What can hang from each mark:
nepi: safu zade
sizu: firi kirado mabefo mave zurapu
lepev: nepi sizu
mave: lepev nepi safu sizu
kirado: mabefo safu zade
mabefo: firi kirado zade zurapu
zurapu: safu
safu: mabefo
firi: kirado lepev mave
zade: lepev mabefo safu

Every row comes from one small tree of marks. The marks that hang from a mark follow it in brackets, in alphabetical order. Every link used is in the known rows. Which tree was each row made from?
Known rows:
lepev(nepi sizu(kirado(zade) mabefo zurapu(safu))): [-37.3 -11.4  -3.1  15.5  16.2 -30.0  10.7   6.4   6.0   5.6  -1.7  -8.5
  -1.5  17.7   4.3   1.4  15.3  -4.7   8.4 -58.8 -18.9  -1.4  -9.8   5.5
  -2.1   5.0 -10.0  16.9   0.7 -17.1   5.3   2.7  -6.7  -3.4   5.4  -5.1
 -11.8 -26.1  -1.9 -16.2 -32.4]
mabefo(firi(mave) kirado zade(lepev safu)): [-23.7  -1.8   1.2  19.2  26.4  11.3  -2.6 -30.3  -2.4  24.5   8.1 -24.1
  -2.4  16.5  10.8 -23.7 -21.0 -16.2  15.1 -13.8  13.5  11.6   8.4  19.7
  12.1   2.4  -7.0  -8.4  23.7   1.3  11.1  23.0 -24.7   9.4  -3.5  13.8
 -22.9   8.2  18.3  -5.4  -8.2]
nepi(safu(mabefo(kirado(zade)))): [-15.2  -1.6   0.3  -1.5   1.4  -4.1 -13.1  -5.8  -3.1   4.4  11.0 -15.3
 -12.6  11.5  -7.3  -7.4  -9.3  -9.3   1.2 -22.4   0.1   4.8  13.6  -1.2
   2.6   3.1  -9.2   0.5   2.6  -6.5  12.3  -1.7 -15.0  -0.1 -11.0  14.1
  -4.9   1.1   4.3  -2.7 -11.5]
firi(kirado lepev(sizu) mave(safu(mabefo))): [ -4.9   2.3 -18.6 -10.6   3.0   0.7  20.6  -3.0   3.1   1.8   8.1  -0.3
 -23.7  11.2 -40.1 -26.7  -2.8 -13.3   1.6 -22.9  -1.0  -8.7   7.1   6.0
  11.4 -10.2   1.8  -8.9  20.0 -10.3   6.0  16.8 -25.3  16.4 -13.2  -9.9
 -13.7 -16.1  14.7   2.7 -14.7]
zade(lepev(nepi sizu) safu(mabefo(kirado))): [-30.3   4.3  11.4   5.4  25.9 -11.8  10.1  -7.4   1.4  23.2  -3.8 -18.1
   8.6  30.8   3.6 -19.2 -19.7  -7.0  10.5 -40.0  -8.8  10.9 -11.9  11.7
  -1.2   5.4 -11.9 -16.5  -4.6  -5.0   0.4  14.2 -26.2 -10.2  -4.7   7.8
 -32.9   4.9  18.3  -4.3 -23.7]
kirado(safu zade(mabefo(firi(lepev mave) zurapu))): [-12.2   3.3   3.8   6.5   2.6  17.1 -11.7 -15.5   0.4 -16.9  10.5  -8.7
 -15.4  27.5  -9.1  -6.7  -8.8 -11.4   8.5 -22.6  -3.1   5.2  10.3  17.1
  15.1   2.8 -15.0   3.6  24.0 -12.9   1.9  15.0 -23.0  13.2   4.5  13.0
   1.6   3.8   8.3  19.8  -4.0]
kirado(safu(mabefo(zade zurapu))): [ -7.0  10.9  14.5   7.2   5.3   3.9 -21.7 -10.8   5.2  -5.6  10.8  -0.4
  -6.6  14.7 -16.0  -6.7  -2.7  -8.6   2.3 -12.2 -10.1  -0.7  10.5  10.3
   0.8   1.2 -15.2  -2.5  14.9  -5.0  -1.3  -3.9  -7.7   0.9   4.0  25.4
 -15.0   5.9   4.2   8.4  -6.8]
firi(kirado(mabefo(zurapu)) lepev(nepi(safu zade))): [-16.3  -6.7 -16.9  -2.5   2.2   7.0   9.3  -6.2   1.9   2.5  12.7   4.0
 -28.1  29.0 -23.9 -17.6 -30.0 -17.6   5.8  -0.9  -2.2   6.1  25.9   2.8
  17.9   0.2  -5.3  -6.8  15.3 -25.3   6.8  10.5 -20.2  25.9  -7.9   7.2
 -10.7 -17.0   1.0   5.6  -4.7]
lepev(sizu(firi(kirado) mabefo(zade))): [-14.3  -1.3  -0.7  19.8  14.0 -15.8  12.2  -7.3  12.1  18.1   4.5  -7.5
  -3.9  11.4  -3.2   0.9  10.5  -8.4  -2.9 -34.1 -12.9   1.6  13.1  -1.1
   3.3  -2.8  -7.1   9.1   2.1  -8.4  -0.5   6.3  -3.7   8.4  -1.4   2.6
 -15.6 -20.6   5.6 -11.6 -23.0]
nepi(safu zade(lepev mabefo(firi(mave) kirado))): [-28.6 -15.1 -11.3  -2.5   3.1  -7.8   6.6 -17.0   5.3  23.1  20.8 -11.4
 -12.4  17.2   4.0 -27.3 -28.9  -1.8   6.9  -7.4  17.4   9.3  24.5   5.4
  23.3   2.1   1.0 -14.3  -3.4   1.0   9.9  14.9 -27.4   7.0 -14.6  14.6
 -13.4  -0.3  14.0   0.0 -12.0]
nepi(safu(mabefo(firi(kirado) zade))): [-18.1   2.3  -3.4  -3.3   7.0   6.3 -16.0 -13.9   2.8  12.0  18.4 -10.3
 -10.3  10.5 -15.3 -13.1 -14.3 -14.0   0.8 -13.9  -3.5  13.1  24.1   0.2
   4.6  -2.1  -6.5  -2.1   4.7  -7.1  15.8   4.7  -7.5  11.2  -9.9  21.5
 -16.2  -1.4   7.4  -2.5 -15.5]
zade(lepev mabefo safu): [ -7.6   7.2   9.5   0.3  15.6  -0.2  13.5  -4.0  10.6  18.7  -4.4 -17.6
  20.5   6.4   5.1 -19.9 -19.1  13.0  10.7 -21.2   2.7   5.6  -5.2  13.9
  11.6   1.2  -4.8 -20.4  -1.2   1.2   1.8  23.7 -26.4   2.5  -1.1  -0.7
 -23.1   8.2  15.6   4.4 -15.5]
sizu(mabefo(zade) mave zurapu): [-19.5  -5.7   3.9  12.6  10.7 -37.2   7.1  -1.7  15.3   2.2   0.8 -11.0
   7.3   1.3   5.0  -1.8  30.2   7.7  -3.3 -34.5   0.1  -1.8  16.7   2.5
   4.5  -1.7 -10.9   9.3   3.2  -0.5  11.9   0.0  10.3  22.0  10.0   1.5
  -3.4 -12.1  -9.1  -7.4 -34.4]
kirado(mabefo(firi(lepev mave) zade zurapu) safu): [-11.5   7.1  -0.2  21.5   7.3  22.3 -24.0 -19.7  -1.1 -15.8  10.5  -0.6
 -14.2  27.0 -15.9  -9.6 -10.4 -15.2  10.1  -3.3  -8.9  -2.9  18.8  21.1
  15.6  -3.5 -12.1  11.9  35.4 -23.2   7.2   7.5 -12.6  20.2   9.9  23.2
  -5.6  -2.6  -1.7  17.0  -3.6]
kirado(safu(mabefo(firi)) zade(lepev)): [-18.1   7.5   6.7   2.0   3.8   5.3 -23.9 -13.9   0.1 -12.7   4.1  -7.8
  -2.4  27.9  -5.0  -8.0  -1.3  -4.9   3.2 -31.5 -11.7  12.6  -4.0   6.2
  -2.3   5.3 -23.4  -1.8  11.8  -9.2   0.0   3.6  -5.6  -8.5   5.7  17.2
  -8.0   8.8   4.7  10.1  -1.1]
sizu(firi(mave(nepi)) zurapu): [ -3.6  -1.6  -5.3  10.1   1.9 -19.0  18.0 -10.7   6.2 -10.1  -8.6 -12.9
 -20.2  -4.7   0.8  -6.8  16.6   8.0   2.8 -24.0   6.8  -2.4  -1.2  -4.2
   7.6   0.3  -7.9  15.3  20.1 -13.3  26.3   3.7  -8.3  11.7   7.7  -6.3
  14.5 -17.0  -4.5  -2.3 -18.1]
zade(mabefo(firi kirado) safu): [-12.9   0.7  13.8  11.0  23.4  11.5   4.4 -18.8   0.1  20.4   0.7 -22.7
   0.5   6.3   7.0 -10.1 -16.0  -5.3  16.2 -21.6  -3.0  10.0   3.4  20.8
  12.3   4.0  -7.4 -14.6   3.7   4.3   1.2  30.6 -20.8  -0.8  -4.5  14.7
 -13.2   4.3  18.1  -2.2 -16.8]
safu(mabefo(firi(lepev) kirado zade zurapu)): [-19.6   1.5  13.3  13.5  15.3  15.8  -9.8 -38.4  -8.4  13.9   8.4 -12.2
 -18.5  22.5  -2.0 -14.4  -6.6 -18.0  10.2 -10.7  -2.4  15.9  19.2  11.1
  -5.1  -9.0 -16.7 -11.5  13.1  -0.2   8.9  10.0  -3.9  12.1  -4.1  31.9
 -13.8  -0.4  22.7   0.4 -11.0]
zade(lepev mabefo(firi zurapu) safu): [-15.0   7.2  17.0  11.4  21.4  18.1  12.8 -23.4   8.3  20.0   3.2 -16.8
  13.3  15.4  15.2 -18.5 -17.3   1.7  14.0 -16.4  -1.1  13.3   2.7  23.6
   5.2  -9.1  -7.6 -17.8  -1.7   2.4   4.9  28.9 -22.3   7.9   4.4   9.1
 -21.3  10.2  22.7   5.5 -20.4]
zade(lepev(sizu) safu(mabefo(firi kirado zurapu))): [-24.1   3.7  19.0  18.1  27.5   6.3   8.5 -23.9   0.2  22.9   1.5 -16.9
   7.5  26.5  13.6 -16.3  -8.3  -9.0   9.5 -33.8 -12.1   8.7  -4.2  19.0
  -9.7 -10.4 -11.9 -13.5  -5.4   3.3   3.4  19.4 -19.8  -6.5   1.0  11.9
 -25.0   7.7  25.9  -6.0 -26.8]
nepi(zade(lepev mabefo)): [-13.0  -8.0  -3.6  -9.7  -0.5 -12.9  10.0  -6.1   7.8  14.2   6.3  -3.1
   0.9   8.9   3.2 -14.6 -15.4  12.6   3.8  -1.4   9.8   5.2   8.4   0.1
   9.9   0.2  -2.3 -17.8 -10.8   6.6  -5.1   8.7 -14.3  -0.7  -5.7   7.7
 -15.7   1.8  11.6   4.8  -3.3]
mave(nepi(safu) sizu(firi)): [-13.9  -6.5  -9.0  15.9   0.3  -9.4   3.7 -18.2  22.9 -11.0  -1.0   2.2
  -3.8  -9.5  -6.2  -5.4  -8.2   6.7  -8.8 -16.8  18.3  12.4  -4.2  -9.4
   2.4 -11.8 -15.1  24.3  12.2 -15.0  12.9  -1.5  -1.4  -1.6  -3.0  -1.6
  -6.0 -15.7   8.5   1.1 -15.2]
mave(lepev(nepi sizu(kirado)) safu(mabefo(zurapu))): [-27.9  -1.4   1.6   0.2  15.3 -15.5   6.4 -15.2  19.7   2.2   7.4   3.8
  -9.8  10.3 -19.3 -13.9   8.3 -14.5  -1.2 -30.5 -14.3  -3.5  -8.2   9.2
 -20.9 -20.9 -16.5   5.5  -5.6  -3.8 -11.8   1.2  -8.1 -30.1  -8.6   9.2
 -32.5 -18.4  16.5  -0.4 -21.7]
zurapu(safu(mabefo(kirado))): [ -8.0   2.3  -4.7   0.9   0.2   2.8 -10.3  -3.8  -9.2  13.6   4.3  -5.2
  -4.4   1.7  -6.1 -14.5   2.8  -6.6  10.1 -17.9  -4.7  -6.2  -6.1   4.6
   1.0  -3.7  -2.4  -8.2  16.4   3.6   3.0   0.2  -7.2  -6.7   2.2   9.0
 -14.3   0.8   3.9 -15.5  -8.7]
sizu(firi(kirado(zade(lepev)) mave) mabefo zurapu): [-10.9   2.3  -6.6  15.1   4.8 -21.0  26.9  -5.5  11.2   2.1  -5.9 -21.1
 -25.1   3.4   3.2  -9.8  29.0   4.2   4.1 -45.2  -4.7   0.4  13.4   1.4
   8.8   4.6 -14.2   3.1  19.2 -17.1  24.6  10.0  -9.6  23.1   2.6 -10.9
  11.8 -24.4 -11.4 -12.0 -21.5]
nepi(safu(mabefo(firi zade zurapu))): [-18.5   3.3   4.3   5.1   6.1   8.7 -16.6 -19.1   3.2   9.4  21.3 -10.4
  -8.1  13.8  -6.5 -10.3 -12.5 -13.2   0.8  -8.1  -2.8  11.6  25.3   5.2
  -1.2  -8.0  -6.7   3.2   1.7  -5.0  17.0  -0.7  -8.5  11.9  -5.8  25.6
 -14.3   4.2   9.1   2.1 -19.0]
lepev(nepi sizu(firi kirado)): [-22.4  -8.2   2.6  13.1  11.0 -22.4  18.0  -1.6  -0.5   9.3   2.2 -10.1
  -5.5  21.1   5.7  -1.9  -2.7 -13.1   4.1 -32.7  -9.9   3.8  -5.4   0.0
   0.7  12.7  -4.4  19.2  -6.4 -16.6   0.8   6.0  -3.0  -9.1   0.3  -2.0
 -14.2 -28.1   0.2  -6.9 -17.9]
kirado(mabefo(zurapu) zade(lepev safu)): [ -8.2   7.5   6.2  13.9  10.8  14.2  -9.7  -6.2  -0.8 -10.3  -1.5 -19.6
   4.5  20.9   7.5   4.0  -6.0  -2.1   9.3 -20.1  -7.7  -2.2  -1.3  15.6
  -4.9  -7.3 -16.6  11.3  12.5 -16.2   4.7   7.7 -23.5   3.9  11.3   2.1
 -10.9   9.2   0.6   9.1  -6.9]
kirado(mabefo(firi(lepev(sizu)) zade zurapu) safu): [-16.4   3.8   5.3  27.2  16.3  17.9 -24.1 -21.5   2.7 -10.2   8.2   5.4
  -3.5  33.5 -12.4  -4.0  -8.8 -16.3   6.1 -13.1 -18.8  -0.9  13.1  18.5
   8.2  -8.3 -14.4  14.8  22.8 -22.2  -0.4   7.7  -7.1  11.5  12.3  24.9
 -11.0  -4.5   5.9  12.3  -7.5]
kirado(mabefo(firi zade)): [-13.1   3.2  -1.6  10.6  10.6  13.0 -25.1 -14.2  -4.5  -2.6   2.3  -7.6
  -1.2  11.1  -2.2   5.5  -2.9  -6.9   7.8  -2.1  -8.2   5.2  10.9   7.5
   2.3  -4.9  -8.9  13.1  10.5 -13.5   5.0   4.1   3.9   6.0   6.1  20.4
  -9.0  -2.5  -1.6   4.0  -2.5]
nepi(safu(mabefo(firi kirado)) zade): [-21.9 -12.1  -5.5  -1.9  -0.8  -9.3  -7.9 -14.9   0.6  15.0  22.3  -9.3
 -20.4  12.3  -5.5 -14.4 -18.7  -7.6   0.5  -6.1   0.6  10.2  24.9  -0.7
   4.9   2.8  -5.1  -7.3  -7.6   3.8   8.4   1.4 -11.2  -3.7 -16.5  26.1
  -9.5   0.6   6.5  -4.0 -13.6]
safu(mabefo(firi(kirado mave) zade)): [-15.8   8.2  -1.1  -8.4   6.4  12.5 -14.5 -17.8  -7.5   5.8  11.1 -16.1
 -21.1   9.7 -15.6  -9.8  -2.0 -14.7   8.5 -12.3  -2.8  11.8  19.6   5.6
   1.4  -1.7  -9.6  -8.3  14.6  -2.9  12.3   9.1  -5.6  13.4  -6.2  22.4
 -16.2  -1.0   8.8   1.7 -11.9]

Which tree is each row?
[ -7.3  -1.9  16.2  22.4  11.7  10.8  -4.2 -18.9  -1.2   1.4   7.1   4.4
 -15.4  15.3   3.9  -4.9  -1.2 -18.8   6.4  -6.2  -1.2  -6.1   6.7  16.1
   4.6  -0.9 -10.0  -3.8  15.1  -2.0  -6.2   3.5 -10.0  -1.9   5.7  13.8
   0.3   0.1   8.7  -3.4   1.5]	mabefo(kirado(safu) zurapu)
[ -8.3  -1.9  -7.2   7.2  -0.1  -8.6  21.0  -8.9  -3.2  -3.0   6.1 -10.7
 -17.3  28.6  -7.0 -14.4   1.7 -19.1   2.2 -20.1   0.7   2.6  17.4   1.2
  15.7   4.3  -9.5  12.8  20.1 -22.3   8.9  13.9   0.0  27.5  11.1  -5.1
  -6.1 -25.9 -11.0   2.1 -16.4]	sizu(firi(kirado(mabefo(zurapu)) lepev(nepi)) mave)
[-22.0 -11.2   6.5  11.4  14.7 -29.1  15.1  -1.2   6.9   1.2  -3.0  -0.2
  16.9  18.3  11.3 -14.4  15.3   3.2  -1.1 -42.0  -3.5  -8.9  -9.8   4.7
   1.4  -0.6  -6.1   8.2  -6.0  -6.0   3.3   9.2   1.5  -3.7  13.6 -12.2
  -9.5 -17.1   4.0  -7.7 -21.7]	zade(lepev(sizu(kirado(safu) mave zurapu)))
[-12.8 -11.5 -10.1  -9.7  -4.9 -14.5   2.3   1.1  11.5  12.6  20.7  -5.4
  -6.9   4.8  -8.7 -12.5 -25.0   4.9  -1.2  -1.5   8.5   2.0  24.2  -1.6
  17.8   3.5   3.5  -5.0 -10.3   1.1   4.3   4.2 -22.5   4.9 -14.4  12.3
 -11.1   0.1   4.6   4.4 -12.1]	nepi(safu zade(mabefo))
[ -4.1  -0.4  12.8   5.8  -1.0  -8.3  -8.0  -0.7  -1.0  -7.9   2.9  -4.6
  -5.0  -0.5 -10.2  -6.3   4.7   0.4   5.4 -21.1 -11.9  -5.8  -1.3   6.4
  -0.2  12.0 -12.1   1.0   6.0  -6.4  -2.0   3.0   5.0 -13.3   0.2   9.5
  -7.4 -17.0  -3.9  -0.1  -8.2]	sizu(kirado(safu(mabefo)))
[-10.4  -7.7   1.1  10.6   2.7  -3.9   1.1  -3.5   6.7 -13.0  -3.4  -5.2
  -0.6  -9.2   4.7   2.7   6.4   2.6  -1.4 -18.9   7.1   2.1  -8.1   4.4
 -11.5  -1.6 -12.7  18.8   1.3  -6.6   1.3   3.0   5.5 -10.3  -3.9  -7.7
  -4.2 -15.6   1.5  -2.9   0.7]	mave(sizu(kirado(zade)))
[-34.7  -4.5  -2.1   7.9  12.4 -13.7   3.4 -17.0   9.3  14.8  11.9  -8.9
   4.1  21.5   4.1 -10.7   6.2 -12.3   2.3 -26.3   3.7  19.6  20.7   4.7
  10.2  -0.3 -13.4  -2.6   6.5  -3.7  -0.1  11.6  12.1  22.4   6.1   8.4
 -24.2 -12.2   1.0  -4.4 -27.2]	sizu(mabefo(firi(kirado) zade(lepev(nepi))) mave)
[-15.7   0.3  -1.7  19.1  12.9  25.3 -15.6 -27.9  -0.1  15.4  20.3  -0.8
  -0.3  11.9   5.8  -9.3  -5.7 -20.9   8.4   1.4  -0.1   5.8  11.3  15.0
  -2.0 -17.0  -1.5   8.6  20.6   2.3   6.5   5.5  -4.8  12.9  11.8  18.7
 -20.4   6.7  12.8  -7.4  -8.2]	mabefo(firi zade zurapu(safu))
[-12.8   8.1  12.6   6.8   2.5  13.8 -26.6 -15.9  -2.2 -19.1  10.9  -7.4
 -14.8  25.0  -7.9   3.3   3.3 -14.1   3.3 -24.7 -16.3   7.9   5.4  11.5
  -6.1   1.5 -22.8   6.6  13.8  -8.2  -0.4   0.5  -6.5  -4.0   6.8  23.3
  -2.0   8.9   3.1  12.1  -4.9]	kirado(safu(mabefo(firi zurapu)) zade)
[ -2.9  -5.1 -16.0  -3.7  -9.1   0.7  10.1  -9.6  -0.5 -15.2  -4.3  -0.3
 -14.7   3.6 -18.4 -14.2 -13.1   5.1   3.5  -1.8  18.0   2.9  -0.5  -4.4
  15.7  -5.2  -3.0  -1.1  28.7 -10.7  10.8   6.9 -16.1  20.3  -3.8  -7.8
   3.2  -8.9  10.0  15.8  -9.1]	firi(lepev mave(nepi))
[-11.4  -9.0 -18.0   8.1  -6.8 -12.5  19.7  -9.2  19.8 -12.3  -3.0  -1.5
 -12.6  -6.8 -19.0 -17.0 -15.2  17.3  -0.9  -9.1  19.4   6.7   2.8   2.3
  12.5  -7.8 -10.5  -1.5  24.2  -6.4   6.9   8.6 -19.4  16.6 -13.6  -7.0
  -7.3 -11.0   9.5  13.9 -20.6]	firi(lepev mave(nepi(zade(safu)) sizu(mabefo)))
[-12.4  -1.9 -15.0   1.6   9.7  19.3   0.0 -22.8  -3.2   8.2  11.4  -7.1
 -19.2  15.0 -15.5 -20.3 -16.0 -19.4   7.3  -1.5   8.1  12.6  21.8   6.8
  15.4  -2.2  -2.1  -5.4  29.0  -8.5  13.1  20.1 -11.5  30.5  -6.1   7.9
 -10.7  -7.5  12.3   3.4  -1.9]	mabefo(firi(kirado lepev mave) zade)
[-30.8 -13.7  -1.2  -4.2   1.8 -24.1   1.4  -8.9   3.4  -2.7  11.0 -11.9
  -2.8  11.6   1.2 -14.1   6.1 -12.5  -0.6 -29.4  -0.8   5.8   7.5   1.1
  -4.5   0.6 -13.6  12.2  -3.6  -3.8   2.4   6.8  11.6 -10.6  -1.5   4.9
 -18.4 -24.6  -4.7  -1.3 -27.8]	sizu(kirado mave(lepev(nepi(safu(mabefo(firi))))))
[-18.3   6.3  -7.8 -12.5   6.7 -12.6  -2.6 -10.4  20.8  -0.7   3.0   4.3
  -9.8   2.4 -26.3 -18.0   2.0  -6.8  -2.7 -15.1  -6.9   4.0  -8.2   2.8
 -12.9 -13.8 -16.1  -5.5   2.6  -1.5  -9.4  -2.7  -5.8 -26.1 -11.9  11.5
 -25.9  -4.8   7.1   4.1  -7.3]	mave(lepev(nepi) safu(mabefo))
[ -9.3   1.3  -7.7  -5.6  -1.9  -3.9  -2.0 -15.2   3.3 -10.3   4.2  -6.2
 -22.1  -7.7 -25.8 -10.5   1.4  -1.8   6.3 -12.4  15.4  -3.5  -3.6   2.6
   6.8  -9.9  -9.5   0.6  23.8  -3.0   4.7   1.9 -17.1  -3.2  -5.8   5.4
 -10.6  -4.9  12.9   6.6 -14.9]	firi(mave(nepi safu(mabefo(kirado))))
[ -2.2  -1.8   0.5  -5.7  -0.4 -12.6   2.7   1.6   6.0   7.8   9.9 -12.9
  -4.9   0.7  -8.4  -7.5 -14.9   6.8   1.1  -3.5  -4.8   1.2   7.7   4.2
  -1.7   5.8  -4.7 -10.6  -5.3   9.8  -1.7   4.3 -17.4  -7.2  -9.8  12.5
 -17.0   9.2   1.8   3.1 -12.7]	nepi(zade(safu(mabefo)))
[ -7.5  -7.6  -8.6   1.7  15.7  -3.8  24.4  -4.0   3.8   6.0  -6.9   7.0
 -10.5  16.0 -14.2 -14.7   1.5  -7.4  -0.8 -27.2  -9.5  -1.7   2.9  -0.8
   5.8  -7.1  -1.3  -7.9   6.8 -11.6   7.9  17.9  -9.6  18.6  -2.1 -12.4
   1.2 -19.5  13.9  -7.7 -10.3]	firi(kirado lepev(sizu(zurapu)))
[-10.3  -0.5 -14.4  -2.1  -1.9  -2.3   4.5  -2.8  13.2 -12.4  -4.3   1.5
 -10.3  -9.2  -4.3 -11.2   5.7   1.2  -4.6  -4.0  11.9  -4.5  -2.8   5.4
  -5.1 -14.0  -5.0   5.9  11.3  -1.3   3.2  -0.4  -8.6  -5.9 -10.2  -8.1
  -2.9  -5.0   0.6   4.5  -0.9]	firi(mave(lepev sizu))
[-13.2   3.2  -1.5  14.0  11.6  20.6  -6.8 -30.0   5.3   4.6  23.4  -6.0
 -14.6   7.8  -5.9 -10.5  -3.7 -21.2   6.0   7.1   9.4   3.5  19.3  19.3
   1.3 -16.0  -1.7  10.9  19.9  -0.1   9.0   7.3 -13.1  16.2   1.9  16.2
 -15.4   5.0  13.2   5.6  -8.1]	mabefo(firi(mave(safu)) zade zurapu)
[-17.8  -1.5  -1.6   9.7  21.2 -26.9  12.0 -20.3  22.5   8.6  -4.1  -2.0
 -12.2   1.9 -13.6 -18.8  25.8  -5.5  -5.7 -44.2 -14.9  -9.5  -9.8   3.7
 -17.0 -22.0 -17.9   5.2  -0.1   0.4  -0.4   4.6  -8.3 -30.2  -7.1   6.1
 -15.0 -17.5  15.1 -13.1 -20.0]	mave(lepev(sizu(firi zurapu)) safu(mabefo(kirado)))
